Each row of numbers stands for one object and depends on some of the facts below. Use the named rows to name the rest.

Some rows with their names:
dite: [ -1  -4  17  12  -5 -26 -25  -2 -21  -3 -15 -10   0  16  13  25   1  -2
 -11 -17  23   6   1  17   9  -4 -16 -16 -23  15  10  -3  -2   1   6]
segupan: [ 12  -5  10   6  -6 -26  -1  -3 -21   5  -9 -13 -26  26  10   3   9  -5
 -10 -27   7 -12   7   5 -16 -15 -16 -20 -34   2   2 -14 -14  -3  -3]
stivas: [ -2   0  11  10  -3 -26 -20  -9 -24   3 -14 -12 -13  -3  15  20  10 -10
 -11 -12  35  16   2  16  -4   5 -12 -13 -40   3   6  -7 -12  -3 -27]
numinal: [ -5  14  10   8  -5 -27 -11  -7  -8  -7 -14 -14   3  18  16  19  -1  -3
 -12 -21  23   9   4  13   8  -4 -16  -6 -23  12   8  -2  11   4  -1]
skizas: [  6   9  14  11  -3 -23 -23  -6 -16  -6 -11 -12   1  13  14  21  -2  -2
  -9 -20  26  10   3  22   5 -10  -6 -15 -31  11   8  -2   2   1  -1]
pletagrok: [  3   2  12  -5 -10 -24 -11   7 -11   2 -11 -11 -14  -3  15  11  -7 -11
 -18 -16  24   2   2  13  10 -22 -30 -16 -15  -3   9  -8 -18  -2 -20]
ledem: [ 12  30  18  -6 -11 -20 -12   4 -14 -15 -13 -16 -16  26   1  24   8  -4
 -16 -19  35   5   2  -2  22 -17  -7 -11 -10   6  11 -18   4  12 -10]
flaresen: [  2   7  21   4  -4 -22  -8  -5 -13 -14 -15 -13 -21  28  15  27   4   2
  -9 -17  12   4   4  15   5  -5 -23 -13 -32  23  13   2  11   5  16]
soflin: [  1   5  12 -11 -22 -23 -21  16  -8  -1 -11  -3   9  -4  18  13 -19  -9
 -21 -20  25   2   2  13  17 -27 -23 -14  -4  -3  12  -5 -15   0   1]
stuku: [  2  24  17   4   7 -20   1  -7 -12 -14  -9 -18 -27  24  -1  20  16  -3
 -10 -18  36   4   2   0  25 -15 -12 -27 -27  -1   4 -18  13   1 -26]
zaklo: [ -8  -1   8  16  -9 -32 -29   0 -19  -2 -16 -14  19   9  18  10   3  -8
 -20 -21  27  15   2  10  11   4 -12  -1 -12  -5   9  -7  -7  -1  -8]
plotrok: [  1  -1  23  12  -5 -21 -21  -3 -21 -15 -14 -16 -17  24  12  23   4   3
 -13 -20  14   5   2  16   1  -2 -18  -9 -35  24  12   0   0   2  18]
mapi: [ -7  -3   6   8 -15 -21  -3  -3 -18  -9  -8   0  -9  18   0  15   3  -5
 -17 -22  18  -7   6  -1  -3 -10 -11 -20 -32   4   3 -10  -7  -2   2]
dromi: [  2  -3   8   7  -5 -18  -7 -14 -13   3 -12  -5   2  17  15  15   2 -12
 -23 -14  26  11   4   3  14 -20 -12  -6 -50  -5   4 -14  -5  -1 -24]
brogrun: [  1  13  12  15  -4 -24 -10 -11 -10 -19 -14 -20  -3  31   9  21   1   2
 -13 -23  13   3   5  14   2  -3 -14  -2 -17  26   9   2  17   7   8]
bedra: [ 11  14   9   3  -5 -24 -16  -8  -6  -5 -14 -13  -3  16  15  22  -2  -4
 -10 -19  24  11   4  21   5 -11  -5 -15 -25  12   9  -2  10   5  -2]
skasken: [ -8   5   9  12   1 -20  -9 -17 -13   2 -11 -11  -8  -5  13  20  -4 -11
 -14 -12  38  16   2  17   0 -12 -19  -7 -40   5   2  -3 -12  -1 -48]
sogir: [  1   5   2   0 -11 -30  -9 -11 -13   6 -18 -11 -17   5  15  21  12 -12
 -13 -10  26  14   5   8   0   5 -13 -10 -32   6   9  -9  -1   2 -29]
vaskom: [  0  -8   5   6 -10 -24 -14 -11 -23   9 -13  -1   2  12  14  19   7 -10
 -14 -15  28  10   4   9  -5  -3  -4 -11 -48  -1   4 -11 -12  -1 -12]

How the objects are related:
pligro (grabriklal e) (skudrek liplur, brozu)
fleda (puni pliste) (grabriklal a) (skudrek tridraner)
saklom (puni steri) (grabriklal b)
sugri (grabriklal a)
klelis (puni ketak) (grabriklal d)
flobreklor (grabriklal c) (tados dozas)
lebalak (grabriklal e)
bizo (grabriklal a)
kligrik (grabriklal a) (skudrek kozal, pliste) (tados kalek, skivar)
viskebo (grabriklal e) (skudrek saklom, dite)
lobrel (grabriklal b) (skudrek bruplek, skadin)
bridim (puni flobreklor) (grabriklal b)
gefam (puni rupliplom) (grabriklal d) (skudrek skizas, kleflom)
trodu (grabriklal b)
brukeske (puni ritro) (grabriklal f)
grubri (puni skomum) (grabriklal c)
dinam (puni lugre) (grabriklal a) (tados kloke)
klistun (puni mosku) (grabriklal a)
bostibo (puni graba) (grabriklal c)
tegresol (puni bruplek) (grabriklal c)
vidrer (grabriklal a)
ladrabris (puni drusi) (grabriklal c)
skasken (grabriklal d)
viruk (puni brefas) (grabriklal d)
gumo (puni futin) (grabriklal c) (tados skasken)
lebuskon (grabriklal e)
geske (grabriklal a) (tados dritafis, rupliplom)
graskal (puni truzur) (grabriklal c)
numinal (puni labruklor) (grabriklal c)
gaski (puni treflame) (grabriklal a)
kozal (puni numinal) (grabriklal b)
futin (grabriklal f)
roske (puni bimem) (grabriklal d)
lugre (puni tozar) (grabriklal c) (tados flivuflu, kluga)
naflam (grabriklal b) (skudrek flobreklor, bimem, klusal, mudu)
vaskom (grabriklal a)
tazan (puni fliva) (grabriklal a) (skudrek zenuk, sogir, kleflom)
letak (puni stivas) (grabriklal d)
mapi (grabriklal a) (skudrek subadril, numinal, tadri)
fugrin (puni gubon) (grabriklal b) (skudrek dritafis, mano, dite, skasken)
stopeflok (puni trabrisul) (grabriklal b)
momi (puni lenul) (grabriklal a) (tados skomum)
bunes (grabriklal e)
vidom (puni bunes) (grabriklal d) (skudrek drozan) (tados briro)
brisa (puni ditrador) (grabriklal b)
flatropas (grabriklal b) (tados dritafis, gaski, lutoson)
flivuflu (puni vidom) (grabriklal a)
pletagrok (grabriklal d) (skudrek kluga, punen, flifupal, kupak, kopu)
steri (puni gimal) (grabriklal d)
klusal (grabriklal b)
punen (grabriklal a)
klemen (puni tegresol) (grabriklal d) (skudrek liplur, saklom, trerer, degrik) (tados klistun)
trutril (puni dritafis) (grabriklal a) (skudrek drozan, dozas, stosom)
fenu (grabriklal b) (skudrek poklum)
madustar (puni lebalak) (grabriklal f)
kluga (puni plikikor) (grabriklal b)
grirasa (puni kopu) (grabriklal e) (skudrek rupliplom, dromi, skomum) (tados dolu)
segupan (grabriklal a) (skudrek madustar, tegresol, plikidra)
gulobri (puni kalek) (grabriklal a) (skudrek briklakos, bostibo) (tados roske, tazan, skasken)
treflame (grabriklal c) (skudrek stalam) (tados runun)
briro (puni detris) (grabriklal e)
stalam (grabriklal c)
kleflom (grabriklal a)
brefas (puni mano) (grabriklal b) (tados tridraner, mapi)
dozas (puni vebrinal) (grabriklal a)
giskekluk (grabriklal c) (skudrek bedra)
bimem (grabriklal b) (tados brago)
skebi (puni klelis) (grabriklal d) (skudrek subadril)
stosom (puni klutim) (grabriklal d)
mokliplu (grabriklal a) (tados sogir)
zetril (grabriklal c) (skudrek plikidra, futin)
zaklo (grabriklal a)
mibro (puni dabrun) (grabriklal a)
druska (grabriklal d)
dabrun (puni breguk) (grabriklal a) (tados stivas)
gubon (puni plikidra) (grabriklal e)
soge (grabriklal a) (skudrek bridim)
fupor (grabriklal e)
nune (puni klutur) (grabriklal a)
labruklor (puni runun) (grabriklal b)
plime (grabriklal b) (tados skomum, mapi)
kuza (grabriklal a) (skudrek drusi, gubon)
klimim (grabriklal a) (tados mapi)
zenuk (grabriklal f) (tados stopeflok)
bruplek (puni lutoson) (grabriklal b)
trurok (grabriklal e)
gimal (puni sogir) (grabriklal a)
kloke (grabriklal b) (skudrek labruklor)
brozu (puni roske) (grabriklal a)
trerer (puni flivuflu) (grabriklal a)
dite (puni skadin) (grabriklal a)
seskim (puni skivar) (grabriklal d) (skudrek klistun, zupar, plikidra, pliste)
kupak (puni madustar) (grabriklal c)
mudu (grabriklal a) (tados gaski, sugri)
drozan (puni gidrulan) (grabriklal c)
ketak (puni stuku) (grabriklal a)
tridraner (puni sugri) (grabriklal c)
tozar (grabriklal a) (tados zupar, kleflom)
vebrinal (grabriklal d) (tados zupar)
fliva (grabriklal b)
flaplin (grabriklal b)
drusi (puni vaskom) (grabriklal a) (tados stuku)
zalesu (grabriklal c)
brovopos (puni gaski) (grabriklal a)
zupar (puni klimim) (grabriklal a)
broso (grabriklal c) (tados brozu)
vigro (puni gulobri) (grabriklal a) (skudrek brakal, kupak, futin)
brago (puni fupor) (grabriklal e)
sogir (grabriklal b)
skivar (puni godol) (grabriklal a) (skudrek klusal, viruk)
detris (puni rasturum) (grabriklal a) (tados dritafis, vidrer)
bedra (puni skizas) (grabriklal b)
plotrok (puni pletagrok) (grabriklal a)
sadrubos (puni grubri) (grabriklal b)
dustum (grabriklal a)
flaresen (puni poklum) (grabriklal c)
klutur (puni pubron) (grabriklal a)
flifupal (puni zaklo) (grabriklal f) (tados stuku, rasturum, bostibo)
briklakos (grabriklal a)
kinok (puni giskekluk) (grabriklal f) (tados gefam)
truzur (grabriklal a) (tados viskebo, vaskom)
klutim (grabriklal e)
lutoson (puni dromi) (grabriklal a) (skudrek saklom)
pliste (puni nune) (grabriklal b)
trabrisul (grabriklal b) (tados dromi, segupan)
grali (puni flaplin) (grabriklal b)
pubron (puni raber) (grabriklal b)
poklum (puni kluga) (grabriklal a) (tados brago, kugra)
bodi (puni klusal) (grabriklal a) (tados zalesu)
dropel (grabriklal a)
rasturum (puni testum) (grabriklal a) (skudrek liplur, saklom)
bustuk (grabriklal a) (skudrek mano, bimem)
mupla (grabriklal a) (skudrek brefas, dromi) (tados roske)
kalek (puni soflin) (grabriklal f)
grebribren (puni briro) (grabriklal a)
runun (puni brago) (grabriklal e) (skudrek pubron)
ledem (grabriklal b) (skudrek rupliplom, drusi, zalesu, grepazim)
skugrel (grabriklal b) (skudrek mudu)
mano (grabriklal f)
skomum (puni seskim) (grabriklal d)
gidrulan (puni letak) (grabriklal a)
zoskam (grabriklal d)
liplur (grabriklal a)
degrik (puni gumo) (grabriklal b) (tados kugra)
stika (grabriklal d) (tados stolo, zetril)
skivil (puni kloke) (grabriklal e) (tados skebi)
breguk (grabriklal f)
dolu (grabriklal b) (skudrek nune)
grepazim (grabriklal a) (tados gidrulan)
subadril (puni skugrel) (grabriklal d)
soflin (grabriklal d) (skudrek momi, skadin, druska) (tados fupor)
brakal (puni vafim) (grabriklal d) (tados tritus)
testum (puni fledra) (grabriklal a)
fluzedon (grabriklal c) (skudrek grepazim)
totik (grabriklal d)
difen (puni dite) (grabriklal a)
mosku (grabriklal a)
feklu (puni bizo) (grabriklal a)
skizas (puni skasken) (grabriklal f)
stolo (grabriklal a) (skudrek briklakos)
brista (grabriklal c)
fasku (puni bedra) (grabriklal c)
flabru (grabriklal a)
nodras (puni punen) (grabriklal b)
kugra (grabriklal e)
kopu (puni grali) (grabriklal e)
grastan (puni stopeflok) (grabriklal d) (skudrek klutim, grubri, flabru, momi)
dritafis (puni dolu) (grabriklal b)
dromi (grabriklal d)
riras (puni saklom) (grabriklal e) (tados flabru, vafim)
feman (grabriklal a)
plikikor (puni kuza) (grabriklal d) (tados feklu)
tadri (grabriklal d)
plozo (grabriklal b) (tados subadril, gidrulan, brista)
skadin (grabriklal e)
tritus (puni klemen) (grabriklal d) (skudrek nuvik)
plikidra (grabriklal d)
lenul (puni grirasa) (grabriklal a)
godol (puni nuvik) (grabriklal a) (skudrek totik, sadrubos, stosom)
graba (puni viskebo) (grabriklal f) (skudrek zoskam, flaresen, stivas)
rupliplom (grabriklal b)
ditrador (puni lobrel) (grabriklal b)
raber (puni dinam) (grabriklal b) (tados pligro, kopu)
fledra (puni fluzedon) (grabriklal a)
brogrun (puni sadrubos) (grabriklal b)
nuvik (puni graskal) (grabriklal a) (tados runun)
stuku (puni fasku) (grabriklal c) (skudrek steri, rupliplom)
stivas (grabriklal a)
vafim (grabriklal c)
ritro (puni degrik) (grabriklal b)

Name these rows:
No name comes twice in this set of rows, the named rows included.
[  9   4  22   4  -7 -23  -9   7 -21 -13  -9 -20 -32  24   9  11   3   3
  -7 -25   9 -11   4  11  -8 -12 -27 -17 -15  19  10  -5 -10   0  14]  vigro
[-25   3  14  26   2 -18  -1 -17 -15 -27 -12 -23 -24  15   3  15   0  -1
 -18 -18  17   3   4   4  -7  -1 -37   8 -28  22   4   2  -3   1 -26]  subadril
[ -9   4   1  14   0 -32  -8 -11 -11   3 -16 -14  -3  12  16  15  12 -11
 -14 -15  22  13   4   4   9   7 -18  -7 -26  -2   4 -11   7  -1 -23]  vafim
[ -2   4   6   7 -12 -32 -13  -3 -12  -8 -20 -17  -2  23  16  18   7  -6
 -17 -18   9   8   5   7   8   5 -20   1 -11  10  13  -4   7   6  -1]  ditrador
[  3  14  14   6  -7 -22 -15   4 -15 -11  -8 -10  -7   7   5  18  -3  -3
  -9 -23  26   0   3  15   4 -13 -10 -23 -12   9   6  -5  -3   1  -4]  graba
[ -9   9  11  12 -11 -24 -17   4 -18 -17  -8 -13   0   9   5  14  -3  -2
 -12 -26  27  -1   3   8   6  -7 -13 -15  -4   8   6  -5  -7  -2  -3]  godol
[ -2   0   9   9  -8 -20   3 -15 -14 -10 -14  -5 -10  40   8  21   7   0
 -13 -21   6  -3   7   2  -1  -5 -15  -8 -48  18   5  -4  12   4  15]  tridraner
[  8   9  25   8  -2 -23 -38   8 -16 -14 -14 -19   0  17  19  17   1   1
 -16 -21  29  15  -1  20  28 -11 -11 -14 -14   2  16  -4   6   1  12]  drusi
[ -5   8  17   4  -7 -23 -10  -4 -10 -18 -15 -13 -23  22  12  25   4   2
 -11 -18   9   2   5  11   5  -2 -23 -12 -29  22  12   4  12   3  15]  drozan
[ -2  -4   6  14  -2 -26 -17 -12 -20   3 -13  -8   0  10  14  16  11  -9
 -14 -17  29  13   3  12   3  -1  -4 -15 -42  -4   3 -10  -4  -3 -19]  sugri
[  7  11  16  -5  -7 -32 -29  10  -4   1 -19 -13  -2  -3  29  23  -3  -7
 -12 -14  27  17   1  27  29  -4 -19 -21  -8  -1  18   0   8  -1   0]  flobreklor
[ 23   4  12   2  -2 -29 -25  -1 -17  15 -13 -14   0   9  26   8   0  -8
  -6 -21  24  11   3  26  -2 -14  -6 -17 -29  -1   7  -7 -10  -2  -8]  futin
[ -7   1  22  13  -4 -21 -20   7  -8 -25 -15 -24   0  30  22  10 -11   1
 -23 -24   2   3   2  15  17 -15 -37   7 -11  17  15   4   1   2  19]  brakal
[  7  16  15  13  -2 -20 -17  -9 -10  -9 -10 -14   9  18  13  21  -6  -3
 -12 -22  33  11   3  21   5 -16  -5 -11 -27  14   6  -1   7   5  -8]  gubon
[ -2  -5  -2   6  -4 -26   6  -9 -22  21  -9  -3  17  17  -1  31  -6 -10
  -7 -13  27 -10   2   7   1 -18 -15 -25  -7  21  -5 -13 -10   3 -29]  viskebo

Now the same objects, written a new way:
Known rows:
flifupal: [  2 -19  -2 -13  -2   3  -6   0  33   2   2  12  18 -14  65  15   7   3
 -14  41  29  -5 -32  -6 -28  -8  -5   1   4  13]
pletagrok: [ -9   9   6  -7  13   9 -10   1  12  -7  11  27   1  -5  20  16  17  16
 -30  37   9  -6 -28  -5 -29 -13 -10  14  -1 -13]
plotrok: [ -6 -10   5  -7  -7   7  -7 -13   3 -13  -3  14  15 -12  42   7  20   4
   0  31  18   3 -29  -1 -26  -8 -19   6  -7  -1]
riras: [ -4 -32   2 -14  12  10  -1 -11  29   1   6   3  15 -15  43  -4  11  -1
   4  36  18   3 -27 -11 -32 -17 -14   0  -2   7]
briklakos: [ -8  -3   4  -3   3  14   4  -6   0 -11   1  30  11 -17  29   3  13  10
 -25  39  18   5 -37   4 -29  -7 -19  -1 -17  -9]
sugri: [-11  10  -1  -1 -12  25  -9 -15 -16 -12   1  27  -4 -11  14  11  27  16
 -13  32  21  -4 -34   6 -22   6 -33  11 -26 -13]
tridraner: [ -9   4   8  -7 -18  15  -9 -18 -14 -23   6  20   7   4  26  15  32  -4
   6  18   6  17 -26  -6 -24   6 -26  11 -25   2]
zupar: [ -8  -5  -4  -4 -15  16 -12 -25 -15  -4   9  13  -8  -5  24  10  39   2
   7  20  25  -1 -29  -5 -26  -5 -31  16 -12   1]
bimem: [ -1 -14  11 -14  10  13   7   3  28  -5   4  23  19 -15  36   2  -6  13
 -40  50   6  15 -27 -10 -29 -16  -4  -2 -23   0]
grastan: [-14  -5  10  -9   2  -5 -11  -7  11 -15  10  15   9   6  29  14  22   2
  -8  22   8   2 -27  -6 -29 -20 -16   6   8  -8]
kloke: [ -7  13   6 -11   1  20 -13  -8  -3 -12  18  26 -14  12   1  16  28  11
 -29  21   9   4 -35  -9 -29  -5 -23  19 -17 -13]
zoskam: [ -7   0  -1  -6   3  13  -3  -7   9  -8   5  26   8 -18  26   8  10  17
 -20  40  13  -2 -25  -1 -23 -10 -18   8 -19  -5]
druska: [ -9   0   1  -7   4  14  -1 -10  10  -8   5  26   7 -16  27   6  11  17
 -21  41  16   0 -26  -1 -23 -10 -21  11 -20  -7]
lebalak: [ -5  -6   1 -15   2  20  -6  -3   8  -4   2  21   9 -13  22   3  14  17
 -13  48  15   4 -34  -2 -32  -2 -20  12 -21  -4]
grebribren: [ -8 -13   3 -10 -10   5  -7 -17   6 -13  -3  15  15  -9  42  10  25  -4
   2  31  11   3 -28  -1 -24  -8 -18   3  -7   6]
fasku: [-23 -24  -2 -26  -9   1  10 -10  15   0 -10  15   9 -13  30  25  41 -29
 -15  25 -17   2 -31  -1 -38  -2 -33  -3 -17  41]
kleflom: [ -7   3  -4  -3 -10  28  -7 -20 -14  -3   8  25 -11  -9  12   2  29  14
 -17  26  28  -2 -37   3 -28   0 -32  10 -22 -13]
lebuskon: [-10  -5   2 -13   3  19  -2   0  11  -5   5  20  10 -15  21   4   9  18
 -13  44  13   3 -34  -4 -31  -1 -21  13 -24  -7]
viruk: [-11 -13   5  -8  -7   1  -1 -16  10 -11   4  13  13  -2  35   8  18   4
  -1  25  14   5 -22  -6 -22 -15 -19   5  -9   2]

Name these rows:
No name comes twice in this set of rows, the named rows included.
[ 31  -5  19   7 -17 -38 -31 -16 -11 -30  -1   7 -25  30  58   8  15  21
 -16   3  34   9 -48 -32 -28  -2 -50  26  -4 -34]  skivar
[-17   7  -2  -7  -5  25  -6 -11  -7  -9   8  25  -3  -7   4   4  23  14
  -2  34  16   2 -33   2 -33   6 -39  15 -28 -11]  fupor
[-22 -21  -6 -19 -10  -6   4 -12  14  -4  -4  15  15 -11  30  19  31 -12
  -6  23   0  -4 -27  -7 -25 -10 -29   4  -6  22]  klelis
[ -3 -15  10 -11  -5  28 -14 -17  19  -7  11  10  32  -8  52   1   9   4
  21  36  42  10 -21  -1 -16 -29  33 -10  14  -4]  dinam
[-12  -8  14  -5   3  -6 -10  -8   6 -15   4  18  10  10  34  12  23  -4
 -13  22  12   6 -33  -2 -39 -13 -14  -1  11 -11]  trutril
[ -4 -13  14 -18  -1  48 -13 -19  26  -7  25   7  32   2  36  -6   9   3
  27  29  39  19 -10  -6 -10 -37  36  -6   6   0]  raber
[-11   2 -13 -15   8  24   0 -10   9 -19  -4  16  10 -24  33  16  17   2
 -18  48  13  -2 -41  -2 -17  -3 -18   7 -14 -22]  liplur
[ -1 -23   2 -22   5   5   4  -6  32 -14  -2   4  24 -13  52  13   7  -3
  -8  39   1  12 -23 -19 -20 -22  -2   6  -5  17]  degrik
[-12   4  14  -4   8   6  -1   0   3 -14   4  27   7   4  24   6  15   8
 -37  34  16   5 -40   5 -38  -9 -14  -4  -4 -23]  bustuk
[ -1   7  13 -14  12  20 -10  -1   9 -15  10  24  -1   0  23  11  23   5
 -34  36   7   4 -31  -4 -37  -3  -6   6 -10 -12]  giskekluk
[-19 -14  -5 -12  -6  -5   4  -6  13   0   2  20  14  -6  40  23  28 -15
  -8  30  11  -8 -28  12 -30   6 -34  -2  -8  21]  skizas
[-19 -22  -3 -28  -6   0   6 -10  16  -2  -3  14  10  -7  23  23  32 -18
 -12  24 -19   7 -29  -5 -37  -9 -33   2 -15  34]  bedra
[ -8   5  10  -5   8  10  -7   1   5 -15   3  29   2  -7  27   9  23   9
 -32  38  12  -4 -34   3 -36  -5 -11   7  -3 -16]  soge
[-18  24   4   5   4  15 -20  -2 -28 -12  15  28 -13  -9  13  18  44  11
 -19  40   7 -10 -32 -10 -37   2 -16  36   0  -6]  segupan

Now the same objects, written a new way:
Some objects and their rows:
graskal: [ -5   2  -2  -5  -7   6   7   8  10   5 -10  -5  -6   7 -10  -1   8   8
   5  -3   1   3   2   6  -6   9]
kugra: [ 10   7   2  -5  -7   4 -15   9   7   0 -11  -6  -2 -11 -13 -13   1  12
  -4   8  -5  -2   4  15  -4  -1]
mokliplu: [ -2  -3   0   6  -4  -3  14   1  -3  -2 -11  -6   4  13  -5   5  30  -6
  13  -1   4  12   4   4  -7  14]
gubon: [  2   7   8 -12  10   8   7   1   1  -6 -15  -8   3  -7  -8  -3  14  -8
 -12   3   2  10   7   7   3   8]
skasken: [  4   1  -1 -20   9  11 -18  13  -7   0 -10 -15   3  -4 -13  -5   5  14
 -21  15  -1   0  17  16  13  17]
brisa: [  2   0  10  -3 -10  -1   7   8  11  -9  -2  17 -12   1  -6  -6   4   0
  15  -1  -2   0   3   5 -11  -1]
klusal: [ -2   1  -2  -7   9  15  -4   6  -8   6 -16 -19   4   4  -9   4  14  -1
  -8   7   2   5   9   7   7  18]
klutur: [ -1   3  -1  -5  -4  -1   5   7   2  -2 -12  -7   1   2  -9  -5  14   6
   2   1   1   6   6   8 -11   6]
kluga: [  3  -3   6 -22  -1   5  -8   9   1   5  -2 -17   8 -11  -6 -13  -1  15
 -12  11  -5  -4   8   6  -3   1]
pliste: [ 0 -1  3 -9 -1  9  6  8  3 -1 -8 -7  0 -2 -6 -1  8 -3 -1  6 -1  4 11  1
 -2  7]
grepazim: [  2  -2  -3  11  -9  -2   9  -4   0  -3  -1 -13   0  -1 -15   3  34 -10
  10  -1   8  12   1   1   6  11]
roske: [  8   1   7 -18   4  -1 -13   8   5  -6 -13  -6   6  -8  -5  -9   5  17
 -14  13  -6   2  13  18   2   6]
truzur: [-16   1 -11  -2   0   6  11  12  -3   2 -13  -1   0  26 -10  11  31   1
   4   2   4  17  12   6  -6  25]
mibro: [  8   5  10  -6  -1  -9  12   2   5  -5 -12   0   3  -5   0  -8   8   1
   6  -1   1   6   1   9 -15  -3]
zalesu: [ -2  -4   2 -23  -3   1  -5   5   8   5   5 -13   3 -10  -8  -9   1  16
  -8   1   3  -3   2   9   0   0]
breguk: [ -5  -1  -7  -1   2   8  -7  10  -6  -1 -20 -11   6   7 -14   1  17   7
  -6   7  -2  13  13   9   0  14]
grebribren: [  8  -2   9  -6  -7 -15   7   2   0  -5  -7  -2   7  -3  -1  -7   9   2
  10   2  -1   4  -2   5 -18  -6]
dozas: [  9   8  10 -17   0   2   6   4   7  -3  -8  -5  -2 -18 -11 -18 -21   9
  -8  -3  -1  -1   4  -2 -15  -9]
briro: [  4   3   6 -13  -1   0  -8  16  -6   1 -15  -6   9   0  -8 -12 -10  21
 -10  12 -10  -1   9   3 -14   0]

Rows to name:
No name comes twice in this set of rows, the named rows included.
[-17   2 -12 -18  -8  25  -9  25   9   5   3   5 -20   9 -18  -7  -8  20
  -9   4   1  -1  19   4   0  11]  rupliplom
[-13  -3  -4   4  -1   8   6  13  -8   1 -14  -3   4  28  -9  11  25   0
   9  10  -3  12  13  -2  -6  23]  trabrisul
[ 12   8   7  18  -7  -2  12  -2  -6 -16 -25   2  -1  -2 -10  -5   7 -23
  17  -3  -1  15   2  -8 -14  -5]  kinok
[  6   3   1  16 -14   6  21   1   3 -16  -8  10 -14  -4 -15  -6   5 -23
  21  -4   6   9  11 -12  -8  -7]  flifupal
[ 12   3  10 -10 -11   0   1   5   7   2  -6 -17   4 -22  -4 -17 -22   6
   1   4  -8  -6  -1  -3 -11 -13]  bostibo
[  2  -1 -10   9  12  -4   1  10 -10   4 -22 -13  -4  23 -13  20  38   6
  24  -5   1   8  -7  14  -5  32]  treflame
[  2   4   3 -17  -5   3  -5   9   1   5  -4 -12  -2 -10 -13 -17  -7  14
 -11   3   2  -1   8   9  -3  -2]  flabru
[  3   4   7 -15 -10   9  10  16   6  -4  -5   2 -11  -7 -12 -21 -30   8
   0   0  -1  -4  15  -8 -21 -13]  klistun
[  9   9  20 -17  -1 -18 -12   5   5  -7 -21   8   5  -7   4 -20   2  12
  -9   9  -9   0   2  32  -2  -4]  skebi
[  4  15   5  -5  -4   6 -12   8  13   6 -27 -21   5  -9  -7 -13  -9  19
 -10  -1 -12   2  -8   9  -8  -1]  stuku

